-9, -3, -4, 14, -13, -27, 0, 9, -2, 4, -1, 35
3, -8, 9, -11, 11, -9, 8, -5, 16, -5, 11, 5
19, 17, -16, -6, 18, 5, -1, 2, 8, 10, 8, 4
6, 9, -5, -9, -17, 15, -8, -6, -14, 6, -15, 5
7, 11, -9, 11, 16, -4, -5, 7, 12, 15, 15, 11
-6, -10, 13, -26, 1, 18, 7, -12, 6, -8, 9, -20
=>
19, 17, -16, -6, 18, 5, -1, 2, 8, 10, 8, 4
7, 11, -9, 11, 16, -4, -5, 7, 12, 15, 15, 11
6, 9, -5, -9, -17, 15, -8, -6, -14, 6, -15, 5
-9, -3, -4, 14, -13, -27, 0, 9, -2, 4, -1, 35
3, -8, 9, -11, 11, -9, 8, -5, 16, -5, 11, 5
-6, -10, 13, -26, 1, 18, 7, -12, 6, -8, 9, -20

0, 3, -1, 0, -1, 9, 11, -5, -4
-1, -4, -1, -2, -9, -6, 0, -2, -2
-16, 5, 1, -34, 37, -2, -9, -20, 10
3, -5, -6, 4, -5, -1, -2, -11, -3
8, 20, -16, -22, 6, -18, -13, 30, -20
-6, -3, 6, 5, -9, -4, 1, 8, 3
1, -9, 4, -3, -3, -2, -3, 8, 4
=>
8, 20, -16, -22, 6, -18, -13, 30, -20
-16, 5, 1, -34, 37, -2, -9, -20, 10
0, 3, -1, 0, -1, 9, 11, -5, -4
-6, -3, 6, 5, -9, -4, 1, 8, 3
-1, -4, -1, -2, -9, -6, 0, -2, -2
3, -5, -6, 4, -5, -1, -2, -11, -3
1, -9, 4, -3, -3, -2, -3, 8, 4

-15, -27, -11, 38, 3, 6, -6, 21, -15, -1, -6, -4
-8, 9, -3, 14, -9, -2, 5, 11, 0, 2, -7, 2
-14, -2, -16, 6, 2, -1, 5, 6, -8, 7, -9, 5
9, 21, -7, -10, 5, -13, 10, -14, 22, 0, 28, 10
=>
9, 21, -7, -10, 5, -13, 10, -14, 22, 0, 28, 10
-8, 9, -3, 14, -9, -2, 5, 11, 0, 2, -7, 2
-14, -2, -16, 6, 2, -1, 5, 6, -8, 7, -9, 5
-15, -27, -11, 38, 3, 6, -6, 21, -15, -1, -6, -4

-2, -3, -7, -2, -21, 1, -6, 13, -8, -6, 0
-17, -16, 13, -17, -3, -17, 8, -12, 5, 7, -17
-3, -5, -5, -5, 1, -7, -3, -24, -25, -2, -7
-4, -4, -5, -4, -23, -1, -4, 17, -9, -4, -3
7, 6, -19, 8, 11, 5, -16, -37, 5, -15, 5
-11, -11, 4, -11, -18, -9, 2, 8, -4, 3, -9
-16, -15, 11, -16, -26, -13, 8, 23, -4, 7, -13
-8, -8, 1, -6, -14, -4, -2, 6, 5, -1, -5
=>
7, 6, -19, 8, 11, 5, -16, -37, 5, -15, 5
-2, -3, -7, -2, -21, 1, -6, 13, -8, -6, 0
-4, -4, -5, -4, -23, -1, -4, 17, -9, -4, -3
-3, -5, -5, -5, 1, -7, -3, -24, -25, -2, -7
-8, -8, 1, -6, -14, -4, -2, 6, 5, -1, -5
-11, -11, 4, -11, -18, -9, 2, 8, -4, 3, -9
-16, -15, 11, -16, -26, -13, 8, 23, -4, 7, -13
-17, -16, 13, -17, -3, -17, 8, -12, 5, 7, -17

1, 0, -34, -1
7, 9, -32, 12
4, 19, -19, 4
-14, 16, -20, -15
=>
4, 19, -19, 4
-14, 16, -20, -15
7, 9, -32, 12
1, 0, -34, -1

-18, 11, 0, -17, -29, -4, 18, 13, -30
-1, -9, -21, 11, 17, -4, -11, -5, 26
43, 6, -5, -2, 38, -28, -6, -16, 29
-24, 7, -35, -31, -33, -18, 22, 8, -18
-16, 10, -31, -20, -15, -8, 9, 8, -9
-3, -21, 16, 12, 4, 18, -13, -7, 13
-20, -10, -18, -1, -7, 6, -4, 3, 7
-1, 4, 41, 29, 10, 33, -15, 12, -11
9, -17, 35, 18, 8, 19, -12, -9, 7
=>
-18, 11, 0, -17, -29, -4, 18, 13, -30
-16, 10, -31, -20, -15, -8, 9, 8, -9
-24, 7, -35, -31, -33, -18, 22, 8, -18
43, 6, -5, -2, 38, -28, -6, -16, 29
-1, 4, 41, 29, 10, 33, -15, 12, -11
-1, -9, -21, 11, 17, -4, -11, -5, 26
-20, -10, -18, -1, -7, 6, -4, 3, 7
9, -17, 35, 18, 8, 19, -12, -9, 7
-3, -21, 16, 12, 4, 18, -13, -7, 13

-14, -20, 7, -23, -9
-7, -32, 5, 0, -13
-15, 15, -9, 17, 30
-6, 6, -10, -14, 23
15, -26, 0, -5, -9
29, -18, 4, 30, -34
12, 20, -7, 2, 10
14, 3, -4, 15, 3
26, -29, -6, 39, -23
=>
12, 20, -7, 2, 10
-15, 15, -9, 17, 30
-6, 6, -10, -14, 23
14, 3, -4, 15, 3
29, -18, 4, 30, -34
-14, -20, 7, -23, -9
15, -26, 0, -5, -9
26, -29, -6, 39, -23
-7, -32, 5, 0, -13
